Here is a tiny trained network, its code and every weight. The questions are about switching its units off for an input and a class, where a switched-off unit gives its printed mean instead of its output.

import numpy as np


def w(rows, s, z=0):
    codes = np.array(rows[::2]) - 128.0
    scale = np.full(codes.shape[1], s)
    scale[-1] = z or s
    return codes * scale


def f(y):
    return np.maximum(y, 0)


def log_softmax(a):
    a = a - a.max(-1, keepdims=True)
    return a - np.log(np.exp(a).sum(-1, keepdims=True))


def net(x, mask):
    res = np.array(x, float).reshape(1, 8) / 4 @ E
    y = f(res @ A[0][:, :-1].T + A[0][:, -1])
    res = res + np.where(mask, y, B[0][:, -1]) @ B[0][:, :-1]
    return log_softmax(res[-1] @ U[:, :-1].T + U[:, -1])


A, B = {}, {}
E = w([
[126,2,181,84],'x0',
[145,139,145,140],'x1',
[213,82,104,201],'x2',
[82,88,78,118],'x3',
[118,117,116,125],'x4',
[129,129,130,129],'x5',
[131,129,134,131],'x6',
[129,125,123,127],'x7',
],0.0091)
A[0] = w([
[73,139,113,79,131],'n0',
[127,166,43,109,161],'n1',
[54,170,213,98,118],'n2',
[84,197,237,63,240],'n3',
[19,85,101,195,196],'n4',
[177,206,201,94,173],'n5',
[121,44,202,59,46],'n6',
[117,79,145,80,82],'n7',
[143,166,218,163,151],'n8',
[135,79,134,254,92],'n9',
[105,40,161,154,63],'n10',
[187,107,122,33,61],'n11',
[73,111,60,177,172],'n12',
[51,150,172,139,75],'n13',
[137,44,215,93,90],'n14',
[106,129,77,84,252],'n15',
[120,187,75,146,54],'n16',
[116,163,94,160,177],'n17',
[104,61,120,123,168],'n18',
],0.0097,0.0043)
B[0] = w([
[110,97,106,176,191],'n0',
[190,159,187,73,200],'n1',
[105,39,2,188,205],'n2',
[130,50,121,153,254],'n3',
[180,109,203,131,207],'n4',
[158,83,151,106,201],'n5',
[144,218,77,67,216],'n6',
[25,87,108,65,177],'n7',
[183,68,168,97,178],'n8',
[84,156,62,206,201],'n9',
[134,171,92,52,190],'n10',
[100,217,118,126,151],'n11',
[148,87,207,52,193],'n12',
[86,164,60,157,166],'n13',
[43,242,129,141,222],'n14',
[66,29,200,219,215],'n15',
[26,227,99,54,181],'n16',
[165,103,198,30,193],'n17',
[83,176,206,116,201],'n18',
],0.0054,0.0075)
U = w([
[121,143,188,119,220],'0',
[127,223,110,29,1],'1',
[159,99,178,79,150],'2',
[131,133,155,109,159],'3',
[110,131,6,172,70],'4',
],0.015,0.0038)

Each question gives the input, the list of numbers given to net, and the class t.
The units are the neurons (one row each of A and B). Each row of codes is followed by its name. A weight is (code - 128) times the scale printed after its matrix; where a second scale follows, it is the last column's (A, B and U).
mask holds one flag per neuron, in row order. A switched-off neuron (its flag False) gives its mean, the last column of its row in B, instead of its output. The means were averaged over made-up inputs and are rounded, as every weight is.
A unit's drop is (log p(t) with every unit on - log p(t) with that unit switched off) / (log p(t) with every unit on - log p(t) with every unit switched off).
The circuit of an input: a set's keep is (log p(t) with only the set's units on - log p(t) with every unit switched off) / (log p(t) with every unit on - log p(t) with every unit switched off). Starting from the 12 units with the biggest drops (on a tie, the unit counted first), units are removed one at a time, each time the one whose removal leaves the highest keep (on an exact tie, the one counted first), for as long as the keep stays at least 0.8.
units of the circuit, in order: the units of the circuit, biggest drop first
unit that matters most: the unit with the biggest drop
k most important neurons: the k neurons with the biggest drops, biggest first
drop when u is switched off: that unit's drop, to one decimal
input [-4,-8,6,0,5,-2,-6,2], class 0: units of the circuit, in order	n2, n12
input [-3,1,2,-7,2,4,-7,-3], class 2: units of the circuit, in order	n14, n8, n5
input [5,-3,7,-2,7,-5,-7,1], class 4: unit that matters most	n9
input [-2,-2,2,7,-5,3,0,-1], class 2: 2 most important neurons	n14, n12
input [7,-3,-6,6,-5,-7,-1,2], class 1: 2 most important neurons	n6, n14
input [-2,-6,8,8,-2,7,-7,1], class 2: units of the circuit, in order	n12, n4
input [-1,-1,-5,4,-4,-1,7,-3], class 4: units of the circuit, in order	n2, n0
input [-3,1,-5,1,1,-1,7,3], class 4: units of the circuit, in order	n2, n3
input [-6,-7,-3,-1,-7,-1,-4,-8], class 0: units of the circuit, in order	n6, n15
input [-8,6,5,-2,-8,4,-8,0], class 1: 3 most important neurons	n16, n15, n3
input [7,6,-3,4,4,7,6,-4], class 1: 3 most important neurons	n6, n14, n10
input [6,4,-7,-1,0,-4,7,-5], class 4: 2 most important neurons	n2, n3
input [3,-4,8,-2,7,-7,-2,-5], class 4: 3 most important neurons	n9, n17, n1
input [-2,1,3,-8,-8,7,7,2], class 2: unit that matters most	n8
input [-5,-7,-7,3,0,3,4,8], class 0: 2 most important neurons	n15, n1
input [8,6,8,2,-2,-2,-4,1], class 1: drop when n2 is switched off	0.1
input [8,6,-7,-7,6,-7,1,-1], class 1: drop when n6 is switched off	0.7
input [-4,7,3,-8,7,3,6,-3], class 2: drop when n14 is switched off	0.3
input [-8,-8,-6,-3,0,6,2,8], class 0: drop when n17 is switched off	0.1
input [8,-6,-3,-7,6,7,3,-2], class 1: most important neuron	n6
